Here is a tiny trained network, its code and every weight. The questions are about switching its units off for an input and a class, where a switched-off unit gives its printed mean instead of its output.

import numpy as np


def w(rows, s, z=0):
    codes = np.array(rows[::2]) - 128.0
    scale = np.full(codes.shape[1], s)
    scale[-1] = z or s
    return codes * scale


def f(y):
    return y / 2 * (1 + np.tanh(0.7978845608 * (y + 0.044715 * y**3)))


def log_softmax(a):
    a = a - a.max(-1, keepdims=True)
    return a - np.log(np.exp(a).sum(-1, keepdims=True))


def net(x, mask):
    res = np.array(x, float).reshape(1, 7) / 4 @ E
    y = f(res @ A[0][:, :-1].T + A[0][:, -1])
    res = res + np.where(mask, y, B[0][:, -1]) @ B[0][:, :-1]
    return log_softmax(res[-1] @ U[:, :-1].T + U[:, -1])


A, B = {}, {}
E = w([
[182,19,45,178,93,124,179,194,222],'x0',
[135,101,148,179,94,131,139,91,110],'x1',
[101,117,154,142,140,103,129,140,126],'x2',
[129,115,121,160,117,165,144,70,150],'x3',
[163,98,114,188,245,233,172,165,9],'x4',
[102,113,172,120,111,121,165,135,118],'x5',
[153,137,114,130,91,132,127,135,99],'x6',
],0.011)
A[0] = w([
[140,101,93,125,134,100,150,125,134,120],'N0',
[106,147,136,112,131,129,93,96,107,55],'N1',
[111,140,75,90,119,162,123,123,128,99],'N2',
[114,232,211,73,151,118,73,5,44,43],'N3',
[115,152,144,122,139,135,105,107,120,78],'N4',
[125,170,156,127,136,126,105,104,122,100],'N5',
[135,131,148,104,137,125,135,107,181,134],'N6',
[129,172,159,85,2,13,71,78,244,191],'N7',
[131,123,127,149,149,110,86,133,140,32],'N8',
[155,102,152,76,86,73,107,71,178,155],'N9',
[167,63,119,116,105,147,124,160,159,4],'N10',
[176,70,157,156,245,242,164,178,23,172],'N11',
[134,27,65,121,102,107,158,168,170,64],'N12',
[145,45,88,150,106,108,154,190,205,63],'N13',
],0.013,0.0025)
B[0] = w([
[86,114,189,90,76,99,186,141,119,143],'N0',
[122,108,172,167,74,83,114,157,151,147],'N1',
[57,97,167,193,126,122,138,118,132,133],'N2',
[215,150,219,140,64,179,119,251,254,217],'N3',
[176,112,138,161,79,143,166,82,139,142],'N4',
[145,98,205,124,129,95,125,117,176,149],'N5',
[185,127,91,177,93,125,96,111,66,144],'N6',
[38,95,18,126,227,106,153,51,25,251],'N7',
[124,118,145,144,57,140,204,74,131,127],'N8',
[138,123,74,105,134,141,143,103,45,181],'N9',
[94,175,234,95,140,206,160,186,160,158],'N10',
[51,109,20,104,167,79,135,33,40,226],'N11',
[209,175,199,136,96,171,101,196,177,187],'N12',
[193,146,224,149,58,103,76,165,232,193],'N13',
],0.0093,0.031)
U = w([
[57,123,9,91,175,113,157,58,89,250],'0',
[188,165,198,112,65,158,132,180,229,6],'1',
],0.011,0.0011)

Each question gives the input, the list of numbers given to net, and the class t.
The units are the neurons (one row each of A and B). Each row of codes is followed by its name. A weight is (code - 128) times the scale printed after its matrix; where a second scale follows, it is the last column's (A, B and U).
mask holds one flag per neuron, in row order. A switched-off neuron (its flag False) gives its mean, the last column of its row in B, instead of its output. The means were averaged over made-up inputs and are rounded, as every weight is.
A unit's drop is (log p(t) with every unit on - log p(t) with that unit switched off) / (log p(t) with every unit on - log p(t) with every unit switched off).
The circuit of an input: a set's keep is (log p(t) with only the set's units on - log p(t) with every unit switched off) / (log p(t) with every unit on - log p(t) with every unit switched off). Starting from the 12 units with the biggest drops (on a tie, the unit counted first), units are removed one at a time, each time the one whose removal leaves the highest keep (on an exact tie, the one counted first), for as long as the keep stays at least 0.8.
circuit, biggest first: the units of the circuit, biggest drop first
k most important neurons: the k neurons with the biggest drops, biggest first
drop of u: that unit's drop, to one decimal
input [-6,-5,8,8,-4,-8,-6], class 1: circuit, biggest first => [N3]
input [-6,0,-5,-3,-4,-3,6], class 1: 2 most important neurons => [N3 N11]
input [6,2,8,0,-7,8,-1], class 0: 2 most important neurons => [N7 N3]
input [1,-1,-1,-7,0,-3,2], class 1: 2 most important neurons => [N7 N11]
input [-6,-1,-5,-4,-5,-7,-2], class 1: 2 most important neurons => [N3 N11]
input [-3,-6,-5,0,2,-8,-8], class 1: 2 most important neurons => [N7 N3]
input [3,-7,8,-6,1,0,-4], class 1: drop of N7 => 1.5
input [-7,5,1,8,-4,5,-2], class 1: drop of N3 => 5.5
input [-7,-7,0,5,3,6,-1], class 1: drop of N3 => 0.8
input [4,0,3,-1,-8,3,-4], class 0: drop of N4 => 0.0
